Here is a tiny trained network, its code and every weight. The questions are about switching its units off for an input and a target symbol, where a switched-off unit gives its printed mean instead of its output.

import numpy as np


def w(rows, s, z=0):
    codes = np.array(rows[::2]) - 128.0
    scale = np.full(codes.shape[1], s)
    scale[-1] = z or s
    return codes * scale


def norm(h):
    return h / np.sqrt((h * h).mean(-1, keepdims=True) + 1e-5)


def f(y):
    return y / 2 * (1 + np.tanh(0.7978845608 * (y + 0.044715 * y**3)))


def softmax(a):
    e = np.exp(a - a.max(-1, keepdims=True))
    return e / e.sum(-1, keepdims=True)


def log_softmax(a):
    a = a - a.max(-1, keepdims=True)
    return a - np.log(np.exp(a).sum(-1, keepdims=True))


def net(x, mask):
    ids = ['ΘΞΣΦΨαβγδεπω'.index(c) for c in x.split()]
    T = len(ids)
    res = E[ids] + P[:T]
    u = 0
    for l in range(3):
        q, k, v = (norm(res) @ M[l].T for M in (Q, K, V))
        z = softmax(np.where(np.tri(T) > 0, q @ k.T / 2**0.5, -1e9)) @ v
        res = res + np.where(mask[u], z, O[l][:, -1]) @ O[l][:, :-1]
        u += 1
        y = f(norm(res) @ A[l][:, :-1].T + A[l][:, -1])
        res = res + np.where(mask[u : u + 4], y, B[l][:, -1]) @ B[l][:, :-1]
        u += 4
    return log_softmax(norm(res)[-1] @ U[:, :-1].T + U[:, -1])


Q, K, V, O, A, B = {}, {}, {}, {}, {}, {}
E = w([
[143,36,209,43,95,224,94,112],'Θ',
[157,114,146,49,91,225,73,146],'Ξ',
[110,123,109,115,122,147,204,100],'Σ',
[107,123,143,129,144,128,61,126],'Φ',
[153,134,138,109,103,127,235,130],'Ψ',
[157,207,106,118,168,72,203,114],'α',
[182,191,155,94,96,154,99,40],'β',
[114,136,90,104,133,102,190,120],'γ',
[146,213,76,111,143,61,182,112],'δ',
[177,97,192,8,146,121,85,127],'ε',
[153,162,137,133,124,107,224,119],'π',
[112,170,149,150,197,59,60,115],'ω',
],0.016)
P = w([
[105,122,193,131,112,119,151,209],'0',
[135,151,116,11,141,111,158,125],'1',
[132,144,135,72,128,109,157,105],'2',
[120,138,128,83,124,117,148,98],'3',
[113,142,121,91,127,111,140,95],'4',
[114,134,115,101,119,118,137,93],'5',
[113,131,107,110,112,119,131,81],'6',
[114,137,104,117,107,115,129,78],'7',
[123,127,101,119,104,113,124,69],'8',
[131,125,121,139,100,134,136,60],'9',
[143,124,103,132,114,101,126,63],'10',
],0.011)
Q[0] = w([
[147,116,39,97,83,104,255,131],'L0H1',
[94,130,125,156,188,101,148,132],'L0H1',
],0.009)
K[0] = w([
[84,85,144,184,103,116,166,255],'L0H1',
[107,69,99,177,150,111,154,89],'L0H1',
],0.0077)
V[0] = w([
[8,118,131,93,144,164,195,206],'L0H1',
[101,118,109,93,99,3,152,176],'L0H1',
],0.0078)
O[0] = w([
[158,165,172,137,172,125,177,74,253],'L0H1',
[81,137,132,116,153,253,129,145,200],'L0H1',
],0.015,0.0015)
A[0] = w([
[199,91,83,148,105,145,46,135,10],'L0N1',
[167,129,120,161,85,79,127,131,188],'L0N2',
[88,130,104,96,175,74,153,108,253],'L0N3',
[22,94,104,231,139,167,2,241,59],'L0N4',
],0.0093,0.0016)
B[0] = w([
[118,123,107,147,138,67,133,73,253],'L0N1',
[101,154,126,149,129,163,147,166,205],'L0N2',
[150,103,158,150,98,146,181,89,213],'L0N3',
[137,107,178,3,113,102,117,122,167],'L0N4',
],0.016,0.0037)
Q[1] = w([
[169,2,237,139,156,52,141,86],'L1H1',
[83,115,190,118,118,245,181,126],'L1H1',
],0.0087)
K[1] = w([
[180,96,232,148,67,166,36,221],'L1H1',
[88,79,172,164,95,211,254,162],'L1H1',
],0.0075)
V[1] = w([
[136,102,148,94,168,132,253,47],'L1H1',
[169,130,109,114,189,67,57,107],'L1H1',
],0.0055)
O[1] = w([
[108,89,198,179,164,98,156,80,253],'L1H1',
[27,106,255,139,102,195,115,83,112],'L1H1',
],0.014,0.0049)
A[1] = w([
[153,124,113,105,77,118,40,254,97],'L1N1',
[190,184,129,147,150,130,101,71,193],'L1N2',
[238,89,170,74,111,195,77,86,203],'L1N3',
[42,106,5,209,47,122,75,158,5],'L1N4',
],0.0084,0.0026)
B[1] = w([
[224,144,155,85,192,112,144,190,154],'L1N1',
[99,46,139,126,85,137,95,248,232],'L1N2',
[77,192,160,24,119,32,103,127,254],'L1N3',
[145,164,158,222,171,104,85,98,173],'L1N4',
],0.012,0.0056)
Q[2] = w([
[131,100,139,142,25,143,100,160],'L2H1',
[114,116,122,101,100,219,1,156],'L2H1',
],0.0077)
K[2] = w([
[92,94,110,2,81,107,110,120],'L2H1',
[82,9,47,150,71,93,160,2],'L2H1',
],0.0087)
V[2] = w([
[174,220,194,181,254,92,115,209],'L2H1',
[24,92,203,79,210,132,162,131],'L2H1',
],0.006)
O[2] = w([
[48,54,157,70,112,119,69,213,253],'L2H1',
[204,174,85,2,198,50,56,209,255],'L2H1',
],0.012,0.0043)
A[2] = w([
[80,140,161,230,89,205,109,177,68],'L2N1',
[230,186,22,119,167,147,176,175,253],'L2N2',
[112,121,146,249,84,141,105,65,67],'L2N3',
[106,118,125,88,144,148,255,205,39],'L2N4',
],0.0088,0.00067)
B[2] = w([
[160,136,212,101,110,105,122,152,147],'L2N1',
[176,79,121,176,92,233,123,85,137],'L2N2',
[161,40,101,168,249,122,78,65,182],'L2N3',
[88,176,73,195,78,124,68,99,254],'L2N4',
],0.013,0.0057)
U = w([
[245,145,122,167,92,121,227,111,225],'Θ',
[51,237,109,137,24,36,104,56,101],'Ξ',
[173,180,253,167,213,59,228,85,17],'Σ',
[212,42,196,32,158,93,53,248,232],'Φ',
[106,159,93,182,203,50,177,158,62],'Ψ',
[90,70,37,133,166,126,75,207,75],'α',
[47,18,215,159,114,163,148,94,150],'β',
[124,190,164,110,246,248,127,109,180],'γ',
[99,126,47,143,94,223,68,157,211],'δ',
[226,38,54,175,225,53,26,69,96],'ε',
[48,139,66,179,207,41,136,188,2],'π',
[227,72,83,117,106,219,129,134,252],'ω',
],0.0058,0.003)

Each question gives the input, a string of symbols that net reads in full, and the target symbol t.
The units are the heads (2 rows each of Q, K, V and O) and the neurons (one row each of A and B). Each row of codes is followed by its name. A weight is (code - 128) times the scale printed after its matrix; where a second scale follows, it is the last column's (O, A, B and U).
mask holds one flag per unit, layer by layer, with each layer's heads first. A switched-off unit (its flag False) gives its mean, the last column of its rows in O or B, instead of its output. The means were averaged over made-up inputs and are rounded, as every weight is.
A unit's drop is (log p(t) with every unit on - log p(t) with that unit switched off) / (log p(t) with every unit on - log p(t) with every unit switched off).
The circuit of an input: a set's keep is (log p(t) with only the set's units on - log p(t) with every unit switched off) / (log p(t) with every unit on - log p(t) with every unit switched off). Starting from the 12 units with the biggest drops (on a tie, the unit counted first), units are removed one at a time, each time the one whose removal leaves the highest keep (on an exact tie, the one counted first), for as long as the keep stays at least 0.8.
circuit, biggest first: the units of the circuit, biggest drop first
k most important neurons: the k neurons with the biggest drops, biggest first
top k neurons in layer l: the k neurons of layer l with the biggest drops, biggest first
input β Ξ β, target Ξ: circuit, biggest first => (L0H1; L2H1; L1H1)
input Ξ Σ Σ Ψ, target Ξ: 3 most important neurons => (L2N4; L0N3; L0N1)
input Ξ Ξ α Φ Σ Θ Θ Ξ γ, target Ξ: circuit, biggest first => (L0N1; L2N4; L0N3)
input ε ε Ξ γ Σ Ξ δ, target ε: circuit, biggest first => (L1N3; L2N2)
input Σ ω γ α, target Σ: circuit, biggest first => (L0H1)
input ω β Σ α, target ω: 2 most important neurons => (L0N4; L2N2)
input ε π Θ Ψ, target ε: circuit, biggest first => (L1N3; L2H1; L2N4; L2N2)
input Ξ β π γ γ, target Ξ: circuit, biggest first => (L2N4; L0N1; L0N3)
input γ Φ β β β, target ε: 3 most important neurons => (L0N1; L0N4; L2N3)
input Ξ Σ β β β β ε β Ψ, target Ξ: 4 most important neurons => (L2N4; L0N3; L1N1; L0N1)
input β β Φ β β Ξ α α β π Ξ, target Ξ: circuit, biggest first => (L2H1; L0H1)
input Θ β γ α γ, target Θ: 4 most important neurons => (L0N3; L1N3; L0N1; L2N2)
input Ξ β Σ Ξ Ψ β β Ξ, target ε: 4 most important neurons => (L0N1; L1N4; L1N3; L0N2)
input β ε Φ β β Ξ δ γ Θ ω, target Φ: 2 most important neurons => (L0N4; L2N4)
input δ β ε Θ β Φ Ψ, target δ: most important neuron => (L2N4)
input ε ε Σ, target ε: 3 most important neurons => (L1N3; L2N4; L2N2)
input Ξ β β δ Θ β Ξ Ξ β, target ε: top 2 neurons in layer 0 => (L0N2; L0N1)
input ω γ γ, target ω: 4 most important neurons => (L0N4; L2N2; L1N3; L0N1)
input α β Ξ ε Σ π π β γ, target α: 2 most important neurons => (L1N3; L2N4)
input ε γ β, target Φ: circuit, biggest first => (L1N2)
input β β β Θ Θ α, target β: top 2 neurons in layer 1 => (L1N3; L1N1)
input Θ Θ δ, target Θ: top 2 neurons in layer 2 => (L2N2; L2N3)
